[124 186 105  98 136 116 144 130 146 111 132 125  88 182  59 119 118]  K_147
[160  85 169 170 140 166  98 162 132 110 127 150 110  85 160 135 163]  K_716
[155  61 165 104 135 132 171 122 133 122 109 107 102  60 141 121 134]  K_871
[117 189 106  94 137 102 125 143 141 109 142 125  96 189  71 133 124]  K_64
[121  88 143 123 110  87  82 118 132 150 127 110  85 110 160 135 121]  K_687
[ 94 137 102 125 143 141 109 140 125  96 189  71  82  94 113 135 152]  K_381
back: [ 71 189  96 125 142 109 141 143 125 102 137  94] => K_64
back: [150 132 118  82  87] => K_687
back: [135 160  85 110 150 127 110 132] => K_716
back: [160 110  85 110 127 150 132 118  82  87 110] => K_687

[119  92 149 108 190 140 115 182 128]  K_854
[113 144 125 109 106 117  91 109 134]  K_568
[144 124 109 119  94 149 108 107 182]  K_125
back: [128 182] => K_854
back: [ 91 117 106 109 125] => K_568
back: [108 149  94 119] => K_125
back: [109 125 144] => K_568
back: [115 140 190 108 149] => K_854
back: [109  91] => K_568

[175 149 183 146 163 107 156  88 123  90 114] : K_302
[175 149 183 146 139 107 156  88 123  90 114] : K_111
[ 72 114  98  71 139 156 107 118 162 151 141] : K_994
find: [175 149 183 146 139 107 156  88 123  90 114] => K_111
back: [ 88 156 107 163 146 183 149] => K_302

[134 126 167 173 124  92 120 147 109  58  75 185 121 165 138  81  98 134
 178 123 103 128 139  88  80 167] : K_508
[124 145 147 148 140 122 141 151 150  95  90 125 118  94 115 130 105 106
 163 120 129 123 143 113 120 145] : K_888
[116 108 148 165 117  41  95 150  90 151 141 125 187 171 158 100 110 140
 146  73 145 125 155 120 101 136] : K_927
[116 174 214 195 148  89 129 205 125  53  68 147 108  73 119  81  75 102
 190  87 106 118 180  95  79 160] : K_941
[150  90 151 141 125 187 171 158 100 110 137 146 186  96 140 104 106 129
 120  77 151 114 167 164 123 103] : K_458
[112 107 209 165 148 112 161 199 160  49 115 110 178  72 115  80  72 131
 122 115 115 135 137 169  99 103] : K_98
[136 171 183 148 114  71 146 177  99  89 112 146 129 119 152 130 118 120
 138  62 142 112 170 143 121 128] : K_749
back: [125  90  95 150 151 141] => K_888
back: [146 140 110 100 158 171 187 125 141 151  90 150] => K_927
back: [171 187 125 141 151  90 150  95  41 117] => K_927
find: [150  90 151 141 125 187 171 158 100 110 137 146 186  96 140 104 106 129
 120  77 151 114 167 164 123 103] => K_458
back: [112 142  62 138 120 118 130] => K_749
back: [101 120] => K_927

[123 108 166 127 105 127 128 122 122 146 149 152 172  89 108 101 124 120
 144  98 139 123 140 126 134 114  84 129 126 116 177 122 105 125 159 136
 178 101 123 173 132 153 143 146 115  91] = K_452
[102 118 108 136 164 132 136 149 136 148 107 148 113 107 118 105 122 108
 118 127 153 160 181 132 172  86 151 128 138 116 122  94 112 134 121 151
 141 129 140 112  75 161 143 153 140  90] = K_759
[134 149  84 131 139 126 131 119 134 102 115  89  87 164 154 163 142 135
 113 154 116 124 109 131 118 148 172 131 130 142  80 143 162 134  96 118
  69 158 134  87 133  92 104 107 144 181] = K_955
[149 147 124 121 131 129 119 134 128 112 120 116 109 171 142 151 125 149
 124 150 103 119  93 125  99 158 141 123 125 141  99 144 142 123 114 110
  97 140 121 105 151 103 117 104 124 159] = K_444
[119 110 152 130 109 126 132 119 123 143 146 143 162  89 112 107 128 117
 139 102 142 126 143 128 139 113  97 132 127 118 168 122 111 128 151 138
 166 108 127 165 127 148 139 146 121 100] = K_79
[161 136 168 116  79 123 117 103 116 110 159 116 160 144 134 147 131 153
 144 122  98  88  64 122  75 177  86 126 115 139 150 166 138 117 146 100
 129 117 111 160 195  96 117 102 107 161] = K_676
[106 131  85 136 167 130 136 144 138 132 102 124  91 128 132 127 130 113
 111 142 146 155 166 133 164 100 173 129 137 125  96 106 133 138 104 143
 108 146 143  91  83 138 128 139 148 123] = K_607
[158 135 163 117  87 125 118 107 117 112 153 118 154 145 133 145 130 150
 142 124 100  94  72 123  80 172  93 127 116 138 145 161 137 118 143 104
 128 119 114 154 187 101 118 105 110 156] = K_544
[128 109 136 134 117 125 136 116 126 140 140 134 151  86 115 109 133 110
 134 104 149 132 154 131 150 105 111 134 130 117 159 119 117 133 143 142
 157 115 132 155 116 148 135 150 130 106] = K_21
back: [109 130] => K_79
back: [ 89 115 102 134] => K_955
back: [104 138 133 106  96] => K_607
find: [128 109 136 134 117 125 136 116 126 140 140 134 151  86 115 109 133 110
 134 104 149 132 154 131 150 105 111 134 130 117 159 119 117 133 143 142
 157 115 132 155 116 148 135 150 130 106] => K_21
back: [124 147 149] => K_444
back: [137 129] => K_607

[193 144 128 179 159 128 160 128 128 130 134 130 128 193 128 128 128 128
 143 178 134] -> K_925
[129 127 127 129 134 158 128 130 142 179 161 128 128 129 133 193 148 186
 129 128 129] -> K_650
[193 144 128 179 159 128 128 128 128 130 134 130 128 193 128 128 128 128
 143 178 134] -> K_305
[129 127 127 129 134 158 128 130 142 179 161 128 128 162 128 128 129 128
 129 146 156] -> K_601
[182 135 127 162 177 128 145 128 128 133 141 128 128 193 129 129 129 128
 156 193 131] -> K_982
[129 161 192 134 128 129 145 156 132 128 129 194 175 129 140 127 127 129
 129 128 182] -> K_165
[193 144 128 179 158 129 160 129 129 129 134 129 129 192 128 128 129 128
 142 178 133] -> K_152
back: [142 128 129 128 128 192] => K_152
back: [128 134 192 161 129] => K_165

[179 121  66  63  81] : K_751
[181  73 121  64  77] : K_691
[66 62 73 64 94] : K_417
back: [73 62] => K_417
back: [94 64] => K_417
back: [63 66] => K_751
back: [121  73 181] => K_691
back: [64 73 62 66] => K_417
back: [ 81  63  66 121] => K_751

[162 109  88 125  90  91 131] = K_936
[118 178 133 176 135 166  62] = K_34
[ 74 181 133 183 157 166  66] = K_354
back: [ 91  90 125  88 109] => K_936
back: [133 178] => K_34
back: [166 157] => K_354
back: [166 135] => K_34

[156 117 120 123 157 133]  K_224
[120 149 155 155  95 160]  K_736
[140 127 121 112 171  98]  K_251
[102 142 138 134 104 133]  K_712
[130 109 108 100 154  87]  K_561
[130 154 100 109 108  92]  K_25
[134 117 127 135  92 159]  K_186
[145 133 152 161  58 197]  K_672
[130 109 108 100 154 119]  K_533
[122 140 133 132 138 118]  K_17
[116 138 142 135 135 121]  K_423
back: [133 157 123 120 117] => K_224
back: [ 58 161 152 133] => K_672
back: [138 132 133 140 122] => K_17
find: [102 142 138 134 104 133] => K_712
find: [130 109 108 100 154  87] => K_561
back: [133 140 122] => K_17
back: [ 98 171 112] => K_251

[122 129 168 112 184  81  74 152 144  95 113 151 113] = K_771
[124 163 132 192 112 140 151  80 123 124 130  76 126] = K_108
[122 129 168 112 184  81  74 152  93  95 113 151 113] = K_588
[ 50 168 133  76 130 129 118 176 136 133 121 171 123] = K_987
[131 124 164 192 116 162  94 146 132  90 128 127 136] = K_849
[131 124 164 132 192  90  94 116 162 146 128 127 147] = K_819
[ 80 165 164  80 174  90  84 166 160 161 153 170 144] = K_628
back: [192 132 164 124] => K_819
back: [146 162 116  94  90 192 132] => K_819
back: [140 112 192 132] => K_108
back: [147 127 128 146 162 116  94] => K_819
back: [ 95  93 152] => K_588

[107 119 149 105  95] -> K_772
[107 149 119 109 132] -> K_990
[112 129 147 109 132] -> K_118
find: [107 119 149 105  95] => K_772
back: [ 95 105] => K_772
find: [112 129 147 109 132] => K_118

[109 172 174 122  70 135 175 104  97 161 130  70 153 165 165 121 142 109
 165  83  85 167 135  98 117] = K_546
[111 175 186 129  70 144 188 115 107 171 142  69 154 166 166 124 151 115
 166  84  96 176 142 109 129] = K_232
[108 171 173 122  70 135 173 104  97 160 129  70 152 164 164 121 141 109
 164  83  85 166 134  98 117] = K_345
[126 126 126 126 126 126 126 127 127 126 127 126 126 126 126 126 126 126
 126 126 127 126 126 127 127] = K_848
[105 101 145 125  97 133 153 149 141 137 153  93  93  89  89 105 137 121
  89 101 153 129 125 153 153] = K_191
[111 109 166 137  99 148 176 168 157 155 174  94  97  93  93 112 154 132
  93 105 172 145 138 173 174] = K_261
[141  55  54 123 193 106  54 149 157  71 114 194  81  64  64 124  97 141
  64 176 174  63 106 157 131] = K_733
[114 177 177 127  76 139 177 108 101 165 133  76 158 171 171 127 146 114
 171  89  89 171 139 101 120] = K_337
[146 158 113 127 150 121 105 101 108 120 100 154 164 169 169 148 117 130
 169 147  94 129 129  96  98] = K_386
[138  56  56 122 187 105  56 146 154  73 113 187  81  65  65 122  97 138
  65 171 171  64 105 154 130] = K_799
[144 151  81 112 157 100  68  74  87  93  68 163 163 170 170 144  93 119
 170 150  68 106 112  68  68] = K_950
[110 108 165 137  99 148 175 167 157 154 173  93  96  92  92 111 153 131
  92 104 172 144 137 172 173] = K_944
back: [157 168 176 148] => K_261
back: [171  89  89 171 114 146 127 171] => K_337
back: [127 171 171 158  76 133 165 101 108 177 139] => K_337
back: [ 81 194 114  71 157 149  54 106 193] => K_733
back: [120 108 101 105 121 150 127 113 158 146] => K_386
back: [153  70 130 161  97 104 175 135] => K_546

[110 104 163 149 113  70 108 123 132  81 116  91 122 107  79 164 135 139
 143 164 146  96 134 115 175 131 113 113 117 103 143 174 124 151 125  88
 102 138 143 164 109 105 136] -> K_271
[110 104 163 149 113  70 108 123 132  81 116  91 122 107  79 164 135 139
 143 164 146  96 134 115 175 131  89 126 117 144 140 183 132 128 159  76
 109  99 155 160 116 105 135] -> K_965
[135  64 179 131 127 132 105 109 133 105 115 136 137 119 152 108  94 130
 106 135 126 138 106  89 127 134 108 122 124 141 165  90 162 124 116 140
  90 122 132 160 104 118 116] -> K_195
[129 107 148 178 141  87 139  97 168  61 141 103 120 111  79 120 120 115
 137 156 146 102 120 109 186 105 125 139 103 156 127 171 123 141 150  71
 118  90 156 167 120 136 138] -> K_997
[182  65  95 130 136  89 132 131 159 170 134 135 103 165 136 109 120 137
 148 180 150 114 115  97 135 135 132 131 136 164 117 103 145 117 103 114
 123 143 149 160 105 163 180] -> K_717
[102  86 140 122 140 160 114 128 119 125 131 134 147 115 146 141 121 128
  92 146 102 136 132  84 117 127 127 107 102 154 147  91 175 119 138 164
  98 119 127 136 103 132 128] -> K_340
[135  64 131 179  85 157 192  95  86 133 129 110  89 146 115  67 117 114
 166 173 110 180 147 109 116 158 152 140 171 110 121  88 142 113 120 108
 149 124 127 101 149 132 143] -> K_365
[145 113 145 177 140 114 150 109 146  71 111 100 111  89  80 131 114 118
 145 152 145 111 123  95 179 112 104 142 128 127 145 171 147 133 147  91
 114 111 155 154 138 116 122] -> K_197
[108 124 120 168 104 124 151 165 107 133 154 128 120 127 145 172 126 119
 135 137 148 133 100 151 135  80 139 144  88 123 139 146 137  85 158 151
 133 144 116 154  90 117 174] -> K_421
[135 128 163 136 141 100 128 116 162  98 118 113 124  79  81 135 115 122
 143 134 136 110 110 103 166 111 101 133 105 116 122 172  97 132 172  87
 118 126 168 139 123 122 155] -> K_664
[137 115  98 130 117 163 167 104  81 142 142 114  92 118 120  91 101 117
 154 186 123 150 139 123 127 137 149 124 130 137 129 111 156 115 126 140
 150 129 121 133 135 145 118] -> K_675
[128 116 147 164 157  64 161 134 161  89 147  98 118 105  89 164 135 114
 146 145 136  90 117 123 171 122 105 140  90 129 144 181 150 149 152  82
 119 103 150 170 119 105 133] -> K_488
back: [168  97 139  87 141] => K_997
back: [131 179  64 135] => K_195
find: [182  65  95 130 136  89 132 131 159 170 134 135 103 165 136 109 120 137
 148 180 150 114 115  97 135 135 132 131 136 164 117 103 145 117 103 114
 123 143 149 160 105 163 180] => K_717

[149 122 140 105 102 195 147 150 106 162 114 143 157 122 148] -> K_821
[125 145 158 137 109  87 145 129 110 162 119 141 176 142 130] -> K_453
[125 113 158 137 109  87 145 129 110 162 119 141 176 142  91] -> K_230
[158 125 145 113 110 162  87 137 109 129 133 133 139 129 125] -> K_857
[125 113 158 137 109  87 145 129 117 162 119 141 176 142  91] -> K_141
back: [162 110 129 145  87 109 137 158 145 125] => K_453
back: [145 125 158] => K_857

[137 115 148 109] = K_531
[114 115 102 163] = K_532
[147 129 100 108] = K_696
[ 94 131 174 166] = K_667
[136 136  86 127] = K_30
[119 108  98 158] = K_557
[ 82 113 178 157] = K_420
[123 136 127  86] = K_416
[137 115 148 124] = K_918
[115 148 137 107] = K_361
[118  97 148 143] = K_714
find: [115 148 137 107] => K_361
find: [137 115 148 109] => K_531
back: [127  86 136] => K_30

[121 133 173 129 113]  K_748
[128 132 119 120 157]  K_237
[167 108 113 126 137]  K_405
[152 114 137 145 134]  K_709
[187 108 144 131 107]  K_332
[187  97 144 131 107]  K_67
[124 113 197 121 139]  K_28
[129 112 129 173 138]  K_752
[107 159 133 124 108]  K_356
back: [113 129] => K_748
back: [107 131 144  97] => K_67
find: [121 133 173 129 113] => K_748
back: [197 113] => K_28
back: [173 133] => K_748
back: [139 121 197 113] => K_28
back: [131 144 108 187] => K_332

[116 175 147 133 124 114 125 111]  K_372
[140  84 127 120 120 141 137 143]  K_535
[120 107 119 146 128 145 131 111]  K_783
[134 106 116 125 125 121 107 143]  K_234
[142  78 114 143 131 117 118 118]  K_43
back: [125 116] => K_234
back: [107 121] => K_234
back: [120 127  84 140] => K_535

[172  54 156 101] = K_974
[117 100  79 163] = K_330
[117 100 165 122] = K_262
[117 100 165  95] = K_133
back: [ 54 172] => K_974
back: [101 156] => K_974

[109 166 160 162  53  89  50  88] = K_344
[113  79 155  79 193  98  94 208] = K_286
[106 178 109 179 161 159  90  88] = K_806
[112 178 109 166 161 162  53  89] = K_926
back: [ 50  89  53 162 160 166] => K_344
back: [ 89  53 162 161 166 109] => K_926
back: [159 161 179 109 178] => K_806
back: [50 89 53] => K_344
back: [ 88  50  89  53 162 160 166] => K_344

[191 122 126  79 144] = K_730
[181 125 122  73 144] = K_594
[185 113 118  73 144] = K_916
[181 125 126  79 152] = K_431
[185 120 119  75 149] = K_882
find: [191 122 126  79 144] => K_730
find: [185 113 118  73 144] => K_916
back: [ 73 122] => K_594
back: [126 122] => K_730
find: [181 125 126  79 152] => K_431
find: [181 125 122  73 144] => K_594

[ 97 116  96 117 120 107 176 113 100 105 147] = K_884
[ 97 116  96 117 120 107 167 123 113 105  90] = K_665
[ 97 116  96 117 120 107 176 147 113 105 100] = K_850
find: [ 97 116  96 117 120 107 176 147 113 105 100] => K_850
back: [113 123 167 107 120 117] => K_665
back: [100 105 113 147 176] => K_850
back: [113 147 176 107 120 117  96 116  97] => K_850
find: [ 97 116  96 117 120 107 167 123 113 105  90] => K_665

[154 132 104 128 144 143 146 111 161 151 160 121 134 154 128 114 111 117
 127 109 158 166 170 170 152 125 136 170 129  76 163  69  83 108 145 150
 121 108 141 139 105 113 123 136 155 118 145 165 158] : K_24
[154 132 104 136 144 143 146 111 161 151 160 124 134 154 128 114 111 129
 127 109 158 166 170 170 152 125 136 170 152 105 135 135 122 108 145 150
 121 108 141 139 105 113 123 136 155 118 145 165 158] : K_545
[171 170 152  93  68  61 137  56 105 103 174 168 115  62 128 167  91  85
 155 118  63 154 169 169 117 134 101 169  76  69 163 129  83 104  75  96
 168  97 157 136  69 160  72 101 159 133 158 105 153] : K_450
back: [108  83  69 163  76 129 170 136 125 152 170] => K_24
find: [154 132 104 128 144 143 146 111 161 151 160 121 134 154 128 114 111 117
 127 109 158 166 170 170 152 125 136 170 129  76 163  69  83 108 145 150
 121 108 141 139 105 113 123 136 155 118 145 165 158] => K_24
find: [154 132 104 136 144 143 146 111 161 151 160 124 134 154 128 114 111 129
 127 109 158 166 170 170 152 125 136 170 152 105 135 135 122 108 145 150
 121 108 141 139 105 113 123 136 155 118 145 165 158] => K_545
back: [105  56 137  61  68] => K_450
back: [ 83 129 163  69  76] => K_450
back: [121 150 145 108  83  69 163  76] => K_24
back: [103 105] => K_450

[154 122 102 142 110 112 196 130 108 117 132] : K_727
[102 130 110 122 196 112 154 108 142 102 119] : K_779
[121 134 104 112 125 139 115 118 130 135 130] : K_273
[126 133 123 112 126 110 170 140 117 121 136] : K_998
[130 136 122 111 127 116  84 121 112 132 137] : K_42
[117 126 135 123 112 126 110 148 102 157  61] : K_910
[119 134 116 120 100  93  69 125  71 139 148] : K_26
back: [108 130 196 112 110 142 102 122 154] => K_727
back: [110 126 112 123 135 126] => K_910
back: [137 132 112 121  84 116 127] => K_42
back: [122 110] => K_779
back: [102 142 108 154 112 196 122 110 130] => K_779

[ 65 171 110  69 117 150 128 178 121 118 111 178 115 150] -> K_590
[189  77  94 184 128 150 178 117  90 101 100  75 113 154] -> K_72
[ 65 169 110  69 117 150 178 128 121 118 111 178 115 150] -> K_963
back: [111 118 121 128 178 150] => K_963
back: [101  90 117 178 150 128] => K_72
back: [178 128 150 117] => K_590
find: [ 65 171 110  69 117 150 128 178 121 118 111 178 115 150] => K_590
back: [113  75 100 101  90 117 178] => K_72
back: [101  90 117 178 150 128 184] => K_72

[ 86  98 111 171  81 188  93  84]  K_542
[138 105 119 127 127  90 129  59]  K_750
[129 108 188  81 171  93  84 111]  K_410
back: [ 59 129  90] => K_750
back: [ 84  93 188  81 171 111] => K_542
back: [ 81 188 108] => K_410

